Here is a tiny trained network, its code and every weight. The questions are about switching its units off for an input and a class, where a switched-off unit gives its printed mean instead of its output.

import numpy as np


def w(rows, s, z=0):
    codes = np.array(rows[::2]) - 128.0
    scale = np.full(codes.shape[1], s)
    scale[-1] = z or s
    return codes * scale


def f(y):
    return y / 2 * (1 + np.tanh(0.7978845608 * (y + 0.044715 * y**3)))


def log_softmax(a):
    a = a - a.max(-1, keepdims=True)
    return a - np.log(np.exp(a).sum(-1, keepdims=True))


def net(x, mask):
    res = np.array(x, float).reshape(1, 8) / 4 @ E
    y = f(res @ A[0][:, :-1].T + A[0][:, -1])
    res = res + np.where(mask, y, B[0][:, -1]) @ B[0][:, :-1]
    return log_softmax(res[-1] @ U[:, :-1].T + U[:, -1])


A, B = {}, {}
E = w([
[171,207,60],'x0',
[48,216,92],'x1',
[154,187,232],'x2',
[59,88,93],'x3',
[243,111,83],'x4',
[80,147,146],'x5',
[105,204,2],'x6',
[168,84,141],'x7',
],0.0073)
A[0] = w([
[200,118,189,200],'neuron 0',
[169,215,191,234],'neuron 1',
[126,6,10,200],'neuron 2',
[188,95,81,104],'neuron 3',
[152,173,69,175],'neuron 4',
[39,148,32,254],'neuron 5',
[146,19,108,158],'neuron 6',
[78,95,181,197],'neuron 7',
[52,186,178,204],'neuron 8',
],0.011,0.0045)
B[0] = w([
[64,174,234,195],'neuron 0',
[61,215,116,198],'neuron 1',
[182,36,130,226],'neuron 2',
[170,174,188,164],'neuron 3',
[156,122,126,187],'neuron 4',
[140,130,20,254],'neuron 5',
[146,85,149,192],'neuron 6',
[2,102,88,187],'neuron 7',
[109,70,41,212],'neuron 8',
],0.0086,0.011)
U = w([
[114,167,96,240],'0',
[225,47,173,121],'1',
[132,247,229,34],'2',
[125,143,86,2],'3',
[62,97,205,161],'4',
],0.011,0.00078)

Each question gives the input, the list of numbers given to net, and the class t.
The units are the neurons (one row each of A and B). Each row of codes is followed by its name. A weight is (code - 128) times the scale printed after its matrix; where a second scale follows, it is the last column's (A, B and U).
mask holds one flag per neuron, in row order. A switched-off neuron (its flag False) gives its mean, the last column of its row in B, instead of its output. The means were averaged over made-up inputs and are rounded, as every weight is.
A unit's drop is (log p(t) with every unit on - log p(t) with that unit switched off) / (log p(t) with every unit on - log p(t) with every unit switched off).
The circuit of an input: a set's keep is (log p(t) with only the set's units on - log p(t) with every unit switched off) / (log p(t) with every unit on - log p(t) with every unit switched off). Starting from all 9 units, units are removed one at a time, each time the one whose removal leaves the highest keep (on an exact tie, the one counted first), for as long as the keep stays at least 0.8.
circuit, biggest first: the units of the circuit, biggest drop first
most important unit: the unit with the biggest drop
k most important neurons: the k neurons with the biggest drops, biggest first
drop when u is switched off: that unit's drop, to one decimal
input [0,-1,-4,6,3,2,-6,-4], class 1: most important unit => neuron 2
input [3,-1,-8,-1,-5,-2,1,3], class 1: circuit, biggest first => [neuron 2; neuron 1]
input [-6,1,3,0,6,-6,-2,4], class 2: circuit, biggest first => [neuron 0; neuron 8]
input [2,-3,8,5,5,4,2,-8], class 2: circuit, biggest first => [neuron 5; neuron 2]
input [-2,6,-1,8,-4,2,-1,-1], class 3: circuit, biggest first => [neuron 5; neuron 8]
input [4,6,7,-8,-8,6,-1,-8], class 0: 2 most important neurons => [neuron 8; neuron 1]
input [-5,0,-7,4,-8,-6,5,2], class 1: 3 most important neurons => [neuron 2; neuron 1; neuron 6]
input [-6,-3,6,-8,-4,1,6,0], class 2: drop when neuron 1 is switched off => 0.4
input [-8,8,-4,7,5,-2,-3,6], class 1: drop when neuron 2 is switched off => 0.4
input [-6,4,-8,8,8,8,-1,-8], class 1: drop when neuron 2 is switched off => 1.0
input [-7,-7,4,-1,6,1,-2,-4], class 4: drop when neuron 8 is switched off => -0.1
